Below is a small trained network, with its code and all its weights. Each question gives an input and a class and asks what happens when units are switched off, that is, made to give their printed mean instead of their output.

import numpy as np


def w(rows, s, z=0):
    codes = np.array(rows[::2]) - 128.0
    scale = np.full(codes.shape[1], s)
    scale[-1] = z or s
    return codes * scale


def f(y):
    return np.maximum(y, 0)


def log_softmax(a):
    a = a - a.max(-1, keepdims=True)
    return a - np.log(np.exp(a).sum(-1, keepdims=True))


def net(x, mask):
    res = np.array(x, float).reshape(1, 5) / 4 @ E
    y = f(res @ A[0][:, :-1].T + A[0][:, -1])
    res = res + np.where(mask, y, B[0][:, -1]) @ B[0][:, :-1]
    return log_softmax(res[-1] @ U[:, :-1].T + U[:, -1])


A, B = {}, {}
E = w([
[131,202,120,126,56,2],'x0',
[240,137,216,176,93,185],'x1',
[128,125,128,130,127,126],'x2',
[151,93,219,38,211,58],'x3',
[174,58,41,48,67,110],'x4',
],0.0091)
A[0] = w([
[186,28,106,39,53,136,132],'n0',
[65,166,211,137,162,169,233],'n1',
[168,92,172,129,93,181,72],'n2',
[127,68,120,117,207,196,145],'n3',
[168,144,127,125,54,70,153],'n4',
[228,173,144,130,105,181,112],'n5',
[130,172,138,112,142,61,128],'n6',
[139,59,107,88,159,181,190],'n7',
[40,177,26,37,210,117,90],'n8',
[43,86,77,142,186,123,59],'n9',
[60,182,160,115,175,156,206],'n10',
[117,139,75,154,123,200,214],'n11',
[87,193,217,243,124,151,175],'n12',
[130,85,213,61,180,79,100],'n13',
[196,135,154,135,135,168,250],'n14',
[100,201,149,167,193,84,173],'n15',
[92,36,121,163,127,199,80],'n16',
[138,132,99,134,202,177,253],'n17',
[210,104,187,153,75,144,91],'n18',
[139,124,162,143,221,103,66],'n19',
[16,59,54,133,157,108,66],'n20',
[86,183,100,200,85,172,113],'n21',
[124,74,187,105,104,191,183],'n22',
[109,120,128,72,216,187,180],'n23',
[134,155,170,38,161,129,67],'n24',
[57,147,96,131,147,77,56],'n25',
[212,254,131,118,108,46,83],'n26',
[102,62,228,70,184,116,93],'n27',
[60,118,109,89,157,154,169],'n28',
[167,114,168,79,185,98,120],'n29',
[90,122,177,183,175,121,50],'n30',
],0.0097,0.0041)
B[0] = w([
[203,41,227,197,60,120,229],'n0',
[165,97,129,156,80,84,234],'n1',
[102,148,215,147,208,139,179],'n2',
[83,96,120,52,139,114,217],'n3',
[56,73,128,82,155,81,204],'n4',
[119,181,132,207,203,114,202],'n5',
[54,125,70,116,123,104,182],'n6',
[96,106,130,75,140,67,211],'n7',
[146,113,182,217,142,125,242],'n8',
[124,199,171,192,176,176,193],'n9',
[196,53,147,132,98,70,205],'n10',
[151,125,40,116,82,119,209],'n11',
[127,75,130,127,100,95,254],'n12',
[115,136,1,161,117,210,226],'n13',
[137,154,81,154,185,74,216],'n14',
[194,82,161,91,75,109,208],'n15',
[80,113,131,67,107,140,189],'n16',
[90,150,111,79,88,62,208],'n17',
[82,149,103,196,245,145,204],'n18',
[81,93,98,172,72,115,183],'n19',
[120,138,146,205,168,105,220],'n20',
[95,115,31,123,71,170,213],'n21',
[92,120,137,92,148,69,201],'n22',
[108,176,136,72,145,90,214],'n23',
[132,135,62,149,118,209,177],'n24',
[72,141,149,179,182,140,184],'n25',
[26,143,155,98,151,113,220],'n26',
[136,125,62,108,103,205,226],'n27',
[180,166,166,151,216,107,191],'n28',
[154,154,55,168,71,177,202],'n29',
[131,97,195,168,121,116,176],'n30',
],0.0069,0.0099)
U = w([
[155,143,148,223,246,154,73],'0',
[156,101,22,151,74,224,85],'1',
[195,89,95,123,142,77,255],'2',
[213,2,179,149,72,102,63],'3',
[83,112,123,48,155,83,82],'4',
[232,192,136,87,91,123,173],'5',
],0.0091,0.0082)

Each question gives the input, the list of numbers given to net, and the class t.
The units are the neurons (one row each of A and B). Each row of codes is followed by its name. A weight is (code - 128) times the scale printed after its matrix; where a second scale follows, it is the last column's (A, B and U).
mask holds one flag per neuron, in row order. A switched-off neuron (its flag False) gives its mean, the last column of its row in B, instead of its output. The means were averaged over made-up inputs and are rounded, as every weight is.
A unit's drop is (log p(t) with every unit on - log p(t) with that unit switched off) / (log p(t) with every unit on - log p(t) with every unit switched off).
The circuit of an input: a set's keep is (log p(t) with only the set's units on - log p(t) with every unit switched off) / (log p(t) with every unit on - log p(t) with every unit switched off). Starting from the 12 units with the biggest drops (on a tie, the unit counted first), units are removed one at a time, each time the one whose removal leaves the highest keep (on an exact tie, the one counted first), for as long as the keep stays at least 0.8.
units of the circuit, in order: the units of the circuit, biggest drop first
unit that matters most: the unit with the biggest drop
top k neurons: the k neurons with the biggest drops, biggest first
drop of u: that unit's drop, to one decimal
input [-5,1,2,7,3], class 1: units of the circuit, in order	(n13 n27)
input [8,-2,0,-1,-6], class 4: top 3 neurons	(n26 n0 n6)
input [-4,-7,-2,-1,-8], class 3: units of the circuit, in order	(n10 n15)
input [-8,7,0,1,-3], class 4: unit that matters most	n3
input [8,-8,-5,5,4], class 0: units of the circuit, in order	(n8 n25 n20)
input [7,2,3,0,1], class 4: units of the circuit, in order	(n26 n4)
input [-5,-2,7,-5,4], class 2: top 2 neurons	(n13 n27)
input [6,5,2,1,1], class 4: top 3 neurons	(n26 n4 n8)
input [-8,6,0,-8,-8], class 1: top 3 neurons	(n21 n11 n0)
input [-7,-7,-7,-5,6], class 0: top 4 neurons	(n9 n20 n8 n28)
input [8,4,0,3,-7], class 4: top 4 neurons	(n26 n0 n6 n8)
input [5,7,4,4,0], class 0: top 2 neurons	(n18 n5)
input [0,-5,1,6,2], class 1: top 2 neurons	(n13 n27)
input [-5,2,8,8,-1], class 1: top 2 neurons	(n13 n27)
input [-3,8,7,-6,-2], class 0: unit that matters most	n5
input [-4,2,4,-1,-3], class 2: top 2 neurons	(n26 n0)
input [8,-3,-6,3,6], class 4: top 3 neurons	(n26 n4 n6)
input [4,-7,-6,7,-8], class 3: top 3 neurons	(n15 n10 n1)
input [8,5,-5,2,-1], class 4: top 2 neurons	(n26 n4)
input [-2,-8,-8,8,4], class 0: top 4 neurons	(n8 n28 n20 n9)
input [-6,-6,0,5,-8], class 3: unit that matters most	n10
input [0,1,-2,1,-4], class 3: drop of n12	0.1
input [0,6,-1,2,4], class 0: drop of n18	0.2
input [6,8,-3,-4,5], class 0: drop of n18	0.2
input [-5,3,-8,-7,-7], class 2: drop of n10	0.1
